Below is a small trained network, with its code and all its weights. Each question gives an input and a class and asks what happens when units are switched off, that is, made to give their printed mean instead of their output.

import numpy as np


def w(rows, s, z=0):
    codes = np.array(rows[::2]) - 128.0
    scale = np.full(codes.shape[1], s)
    scale[-1] = z or s
    return codes * scale


def f(y):
    return np.maximum(y, 0)


def log_softmax(a):
    a = a - a.max(-1, keepdims=True)
    return a - np.log(np.exp(a).sum(-1, keepdims=True))


def net(x, mask):
    res = np.array(x, float).reshape(1, 5) / 4 @ E
    y = f(res @ A[0][:, :-1].T + A[0][:, -1])
    res = res + np.where(mask, y, B[0][:, -1]) @ B[0][:, :-1]
    return log_softmax(res[-1] @ U[:, :-1].T + U[:, -1])


A, B = {}, {}
E = w([
[74,167,230,28],'x0',
[126,130,129,128],'x1',
[114,246,150,201],'x2',
[100,65,222,206],'x3',
[255,138,197,117],'x4',
],0.0073)
A[0] = w([
[196,99,38,214,64],'N0',
[26,106,90,124,2],'N1',
[39,95,100,123,114],'N2',
[187,200,41,77,126],'N3',
[114,81,188,209,123],'N4',
[235,120,172,112,94],'N5',
[103,220,160,190,117],'N6',
[114,65,195,209,128],'N7',
[125,45,134,89,76],'N8',
[124,48,123,79,31],'N9',
[123,39,144,106,119],'N10',
[170,161,41,113,142],'N11',
[117,55,129,80,79],'N12',
[204,109,32,208,109],'N13',
[100,182,173,31,86],'N14',
[73,184,219,4,136],'N15',
[170,188,42,94,123],'N16',
[36,136,122,96,119],'N17',
[227,124,163,106,48],'N18',
[208,148,194,91,109],'N19',
[132,254,173,202,97],'N20',
[241,130,179,114,97],'N21',
[230,131,183,109,81],'N22',
[151,192,83,62,114],'N23',
[129,74,158,214,133],'N24',
[107,89,187,195,132],'N25',
[104,221,154,189,96],'N26',
[149,52,139,77,73],'N27',
[119,70,184,220,156],'N28',
[103,223,154,188,109],'N29',
],0.0072,0.0025)
B[0] = w([
[91,25,204,180,209],'N0',
[51,223,34,201,168],'N1',
[89,201,51,176,179],'N2',
[72,129,153,74,209],'N3',
[78,146,139,52,191],'N4',
[50,184,52,167,196],'N5',
[186,49,46,97,196],'N6',
[71,154,136,50,198],'N7',
[174,78,49,113,171],'N8',
[166,90,74,123,165],'N9',
[172,104,62,99,179],'N10',
[73,108,188,74,189],'N11',
[188,75,47,121,169],'N12',
[97,33,203,168,217],'N13',
[108,22,197,172,205],'N14',
[120,1,177,216,254],'N15',
[75,129,162,69,195],'N16',
[90,141,99,203,178],'N17',
[44,197,45,178,182],'N18',
[60,144,73,190,199],'N19',
[163,60,51,102,214],'N20',
[67,170,67,160,202],'N21',
[61,168,57,168,195],'N22',
[63,107,176,74,189],'N23',
[76,132,173,62,187],'N24',
[90,142,128,58,186],'N25',
[190,43,34,91,191],'N26',
[177,82,45,125,173],'N27',
[82,146,145,63,202],'N28',
[186,47,38,95,194],'N29',
],0.0067,0.0068)
U = w([
[78,195,69,228,91],'0',
[219,86,64,93,92],'1',
[120,68,221,216,99],'2',
[86,160,177,10,97],'3',
[140,144,137,143,247],'4',
[191,180,163,143,170],'5',
[215,203,182,159,86],'6',
[193,216,158,156,82],'7',
],0.011)

Each question gives the input, the list of numbers given to net, and the class t.
The units are the neurons (one row each of A and B). Each row of codes is followed by its name. A weight is (code - 128) times the scale printed after its matrix; where a second scale follows, it is the last column's (A, B and U).
mask holds one flag per neuron, in row order. A switched-off neuron (its flag False) gives its mean, the last column of its row in B, instead of its output. The means were averaged over made-up inputs and are rounded, as every weight is.
A unit's drop is (log p(t) with every unit on - log p(t) with that unit switched off) / (log p(t) with every unit on - log p(t) with every unit switched off).
The circuit of an input: a set's keep is (log p(t) with only the set's units on - log p(t) with every unit switched off) / (log p(t) with every unit on - log p(t) with every unit switched off). Starting from the 12 units with the biggest drops (on a tie, the unit counted first), units are removed one at a time, each time the one whose removal leaves the highest keep (on an exact tie, the one counted first), for as long as the keep stays at least 0.8.
circuit, biggest first: the units of the circuit, biggest drop first
most important unit: the unit with the biggest drop
k most important neurons: the k neurons with the biggest drops, biggest first
drop of u: that unit's drop, to one decimal
input [4,5,-5,1,-7], class 0: 2 most important neurons	N1, N2
input [-8,-7,-6,-2,-2], class 2: circuit, biggest first	N0, N13
input [2,-4,4,-3,3], class 1: most important unit	N20
input [-2,2,8,-8,2], class 1: circuit, biggest first	N20, N26
input [7,3,-2,-6,-8], class 0: circuit, biggest first	N1, N17
input [-5,-3,0,-5,4], class 2: 2 most important neurons	N13, N0
input [7,-1,-5,0,1], class 2: 2 most important neurons	N15, N14
input [-6,-2,1,4,-5], class 2: 2 most important neurons	N0, N13
input [4,-1,-8,-5,-7], class 1: 3 most important neurons	N12, N8, N9
input [8,7,7,-1,-5], class 2: 2 most important neurons	N15, N14
input [-1,6,-6,1,-7], class 0: 2 most important neurons	N1, N2
input [3,-2,6,-5,2], class 1: drop of N26	0.2
input [0,8,-4,-8,7], class 3: drop of N21	-0.2
input [4,7,-6,7,6], class 3: circuit, biggest first	N7
input [-5,5,-8,8,4], class 1: drop of N27	0.5
input [2,-6,1,-4,7], class 0: drop of N24	0.0
